Both labels of each row
[-17  17 -15   4   1  -5   8  -7  17  -3 -33  -4   8  10 -50 -18 -21  11
 -12 -10 -14   7   6 -17 -33  -7 -32]  J, z335
[-15  46   8  24 -26   1 -11  28 -22  15  23 -11  33 -27  36  67  20 -68
  19   1  -8   9  24 -10   1   0  45]  H, z672
[-24  12  -4  14  -4   5 -10   1  20 -15 -23  -7  -4  -2   1   7 -21 -37
  -1 -10  37 -10 -11 -18 -45  17  -9]  J, z672
[ -4  33  -9  -2   0  36  55  -7   6   5 -24 -18  28  26  -8 -38 -18  44
 -16   0 -20   0  15 -19 -51  11  -5]  H, z672
[ 20 -23  -1  10  11 -28   2  17 -13  -6  21   0  10  -9 -59 -31  18  10
  -5 -10 -53  32  21  15 -28 -35 -26]  H, z666
[ 11 -13 -28  -1   1  13  43 -29   2 -11 -36  -8   2  52   7 -65 -28  73
  -1 -16  18 -23   4 -15 -88  23 -38]  N, z335
[-29 -26  -3  43   1 -71  38 -32   6   1 -13  12   5  20  -5  -8  -3  14
  16 -60   8  -7 -11  -4 -56 -16 -47]  H, z335
[-13  10  -1  -2   9   0  22   3 -22 -13  -9 -11  11  18  -4 -13  -7  18
 -20 -14   7  15   9 -17 -48  24 -26]  H, z672
[ 52 -28 -13  19   8 -10  16  12 -35   9  10  24  11  15  -3 -57   5  17
  10  -6  -6  13   3 -19 -36 -29 -18]  N, z666
[-38  82 -18  -8 -22  57   0 -19   4  17 -68 -15  47   0   9  -1 -37 -13
 -24   2  -3 -12   5 -12 -60  21  12]  H, z335
[-25  10 -21   1  -7   0  27 -28   6   2 -26   6  15  21 -21 -40 -28  32
   1 -26  -6  -9  -3  -5 -64  15 -39]  H, z335
[ 14  15  -9  -5   9  29  27   3   6  10 -24 -20   8  28 -27 -65 -11  51
 -22  -2 -17  15  13 -25 -45  10 -23]  J, z666
[ 11 -13 -12  35   7 -12 -16 -17   8 -11  -6  19  34  -9 -16 -16 -46 -26
  23 -13  18   1  -7   1 -75  -9 -18]  H, z666
[ 25  -8  -2   5  21 -10   3  18 -15   3  -5 -11   6  16  -7 -14  -8 -10
 -12   3 -12  22  13 -33 -31  12 -10]  H, z352
[-24  42   8  -6  22   0  15  18   5   6   8  -5  18  14 -23  -5  -2   1
 -33 -17   5  24   4 -37 -30  15 -21]  J, z672
[-16  34 -17  17  -5  31   5  -7   9   5 -49  -8  18   9 -13 -39 -37  -4
   5   5  12   3  21 -20 -55   0   3]  H, z352
[  7 -17  -4  12  25 -27  11  -8  12 -11 -12   6  19  30 -59 -51 -23  37
  -6 -18 -19  17  13 -23 -71   2 -55]  H, z666
[ 32  14   5 -14  31   0  64  21   2  -9  -3 -18   1  47  -5 -45   4   0
 -26 -12  -8  18  20 -32 -27  17 -15]  H, z672
[  47  -73    1   19   36  -32   41  -23  -21  -10   16   18    9   50
  -14  -83   -7   69   10  -24  -14    7    7    2 -103  -20  -62]  N, z666
[ 20   3  -3  -5 -11  39  -1  52 -48  -7 -12 -30  -6  -2  50  26   8 -28
   3  22 -20 -14   9  -2 -18   7  46]  N, z672
[ -4 -11 -26   6   3  17  14 -16   6 -25 -69 -14 -23  36  15 -53 -34  37
  -2   0  28 -23   3 -16 -59  22 -20]  N, z672
[-37  51 -21   1  -7   9   2 -17   4  10 -47 -20  25   0 -30  -5 -26   3
  -9 -11 -11  -3   8 -13 -40 -12 -15]  J, z335
[-23  -6  -4  18  -4  -6  20 -25  19   2 -20  15  30  15 -33 -26 -26  30
   7 -33  26   1   6  -4 -66   6 -46]  H, z335
[  5  26  -1  59   5  35  13  11   3  -7 -29  -5  44  31   8 -22 -28  -8
  -7  17  21   3  13 -24 -67  30  -9]  H, z672
[ 16  30 -33  -5  24  45   1  -7  12 -26 -57 -20   0   6 -34 -82 -52  16
 -31  12  -7   1   0 -28 -82  11 -30]  H, z352
[ 14   0 -10   4  20  -4  -6  19  12 -19   3  -3  20   1 -46 -24 -17  -4
 -15   0 -19  17   8  -5 -42  -6 -16]  J, z666
[  3  45 -30   6 -28  96  21  -4 -14  10 -26 -36  40  12  29  -5 -10  -7
  29  44 -53  11  30  16 -46  23  56]  N, z672
